Below is a small trained network, with its code and all its weights. Each question gives an input and a target symbol and asks what happens when units are switched off, that is, made to give their printed mean instead of their output.

import numpy as np


def w(rows, s, z=0):
    codes = np.array(rows[::2]) - 128.0
    scale = np.full(codes.shape[1], s)
    scale[-1] = z or s
    return codes * scale


def f(y):
    return y / 2 * (1 + np.tanh(0.7978845608 * (y + 0.044715 * y**3)))


def softmax(a):
    e = np.exp(a - a.max(-1, keepdims=True))
    return e / e.sum(-1, keepdims=True)


def log_softmax(a):
    a = a - a.max(-1, keepdims=True)
    return a - np.log(np.exp(a).sum(-1, keepdims=True))


def net(x, mask):
    ids = ['εζηθλμξτψω'.index(c) for c in x.split()]
    T = len(ids)
    res = E[ids] + P[:T]
    r = res
    for j in range(3):
        rows = slice(3 * j, 3 * j + 3)
        q, k, v = (r @ M[0][rows].T for M in (Q, K, V))
        z = softmax(np.where(np.tri(T) > 0, q @ k.T / 3**0.5, -1e9)) @ v
        o = O[0][rows]
        res = res + np.where(mask[j], z, o[:, -1]) @ o[:, :-1]
    y = f(res @ A[0][:, :-1].T + A[0][:, -1])
    res = res + np.where(mask[3:7], y, B[0][:, -1]) @ B[0][:, :-1]
    return log_softmax(res[-1] @ U[:, :-1].T + U[:, -1])


Q, K, V, O, A, B = {}, {}, {}, {}, {}, {}
E = w([
[136,118,122,144,61],'ε',
[109,133,100,164,82],'ζ',
[101,136,82,181,76],'η',
[131,110,251,98,188],'θ',
[22,147,102,154,108],'λ',
[31,124,116,119,94],'μ',
[17,148,82,209,129],'ξ',
[163,30,100,140,153],'τ',
[137,40,121,85,98],'ψ',
[85,142,31,63,164],'ω',
],0.018)
P = w([
[210,227,200,166,74],'0',
[151,80,187,191,123],'1',
[141,78,163,182,146],'2',
[145,118,127,162,160],'3',
[122,111,103,152,181],'4',
[115,102,75,137,191],'5',
[106,119,57,113,220],'6',
[99,113,34,101,229],'7',
[77,118,1,85,245],'8',
],0.0069)
Q[0] = w([
[111,137,102,127,104],'H0',
[146,168,120,98,112],'H0',
[126,116,174,149,173],'H0',
[213,201,175,43,163],'H1',
[119,73,176,58,151],'H1',
[134,51,26,133,38],'H1',
[44,132,94,170,3],'H2',
[131,91,180,39,130],'H2',
[121,18,76,143,149],'H2',
],0.03)
K[0] = w([
[140,168,142,136,98],'H0',
[136,100,156,154,150],'H0',
[101,123,87,90,179],'H0',
[124,144,174,225,49],'H1',
[203,147,148,106,85],'H1',
[119,133,5,77,84],'H1',
[136,119,50,118,238],'H2',
[176,144,139,203,96],'H2',
[152,245,129,86,112],'H2',
],0.028)
V[0] = w([
[114,29,139,161,199],'H0',
[182,165,201,67,103],'H0',
[122,203,178,203,213],'H0',
[136,37,102,77,118],'H1',
[121,223,79,171,155],'H1',
[253,103,64,235,184],'H1',
[201,139,113,159,201],'H2',
[107,107,89,246,183],'H2',
[38,127,210,144,191],'H2',
],0.015)
O[0] = w([
[77,158,88,109,170,2],'H0',
[88,54,109,102,132,91],'H0',
[167,96,163,74,178,106],'H0',
[148,137,87,179,111,197],'H1',
[135,136,237,143,117,125],'H1',
[148,96,105,162,195,105],'H1',
[115,97,110,123,188,45],'H2',
[248,164,125,125,138,238],'H2',
[108,160,133,43,171,129],'H2',
],0.016,0.0071)
A[0] = w([
[27,92,108,119,96,3],'N0',
[156,29,59,199,209,15],'N1',
[1,79,185,196,106,178],'N2',
[104,34,57,171,114,171],'N3',
],0.01,0.0048)
B[0] = w([
[158,207,164,246,117,167],'N0',
[28,161,164,168,107,230],'N1',
[109,55,91,56,118,202],'N2',
[224,140,117,43,166,254],'N3',
],0.013,0.016)
U = w([
[211,84,96,57,171,91],'ε',
[193,120,120,93,164,66],'ζ',
[222,89,134,190,170,170],'η',
[162,104,124,62,255,253],'θ',
[179,165,148,64,155,86],'λ',
[141,180,118,77,87,77],'μ',
[236,165,144,55,210,21],'ξ',
[136,163,119,138,185,128],'τ',
[184,157,26,98,149,167],'ψ',
[139,92,105,111,135,171],'ω',
],0.0041,0.0061)

Each question gives the input, a string of symbols that net reads in full, and the target symbol t.
The units are the heads (3 rows each of Q, K, V and O) and the neurons (one row each of A and B). Each row of codes is followed by its name. A weight is (code - 128) times the scale printed after its matrix; where a second scale follows, it is the last column's (O, A, B and U).
mask holds one flag per unit, heads first, then neurons. A switched-off unit (its flag False) gives its mean, the last column of its rows in O or B, instead of its output. The means were averaged over made-up inputs and are rounded, as every weight is.
A unit's drop is (log p(t) with every unit on - log p(t) with that unit switched off) / (log p(t) with every unit on - log p(t) with every unit switched off).
The circuit of an input: a set's keep is (log p(t) with only the set's units on - log p(t) with every unit switched off) / (log p(t) with every unit on - log p(t) with every unit switched off). Starting from all 7 units, units are removed one at a time, each time the one whose removal leaves the highest keep (on an exact tie, the one counted first), for as long as the keep stays at least 0.8.
circuit, biggest first: the units of the circuit, biggest drop first
top k neurons: the k neurons with the biggest drops, biggest first
heads that matter: for each layer, one digit per head in row order, 1 if its drop is at least 0.15 and else 0, layers parted by /
input η ε η ω η η θ ε η, target η: top neuron => (N3)
input ξ η ζ λ λ, target λ: heads that matter => 011
input η ε μ, target μ: heads that matter => 011
input η η ε ω ψ η η ζ, target η: heads that matter => 110
input θ η ε, target θ: circuit, biggest first => (H2; H1)
input η η ζ, target η: top 2 neurons => (N3; N2)
input η τ ε, target τ: circuit, biggest first => (N1; H1)
input ψ η ε η λ η η η τ, target τ: heads that matter => 110
input η η η ψ θ, target ψ: circuit, biggest first => (H0; H1)
input ε η ω, target ε: circuit, biggest first => (N2; H2; N3; H0)
input η η η ε η η ω, target η: circuit, biggest first => (H2; H1; N3)
input ψ ε ξ ε ε, target ξ: heads that matter => 001
input μ ε ε η ξ ω, target μ: circuit, biggest first => (H2; N3)
input η η η η μ η ζ η, target η: circuit, biggest first => (N3; H1; H0)
input ω θ ε, target ω: top 2 neurons => (N2; N3)
input ψ ψ θ ψ η μ ψ ε ξ, target ψ: circuit, biggest first => (H1)
input ω ε ψ, target ω: top 2 neurons => (N2; N3)
input η λ ω η η ψ, target η: circuit, biggest first => (H2; H1; N2)
input ε η ψ η ψ ψ η, target ψ: top 2 neurons => (N3; N1)
input ψ ε ε η ξ ε, target ξ: top neuron => (N1)
input η η η ψ λ, target ψ: heads that matter => 010
input η θ η ω, target η: heads that matter => 011
input η θ ε ω η ψ η ε, target η: heads that matter => 110
input ω η η ψ τ η η, target ω: top 2 neurons => (N3; N2)
input η ω ψ, target η: circuit, biggest first => (H2; N2)
input ε θ μ η ψ ε, target ψ: top 2 neurons => (N3; N1)
input η η η η θ θ ζ, target θ: top 2 neurons => (N0; N1)
input ξ θ ξ μ, target ξ: circuit, biggest first => (H2)
input μ η η θ ψ ζ τ θ ζ, target τ: circuit, biggest first => (N1; H1)
input η η ψ η η ε, target η: heads that matter => 101
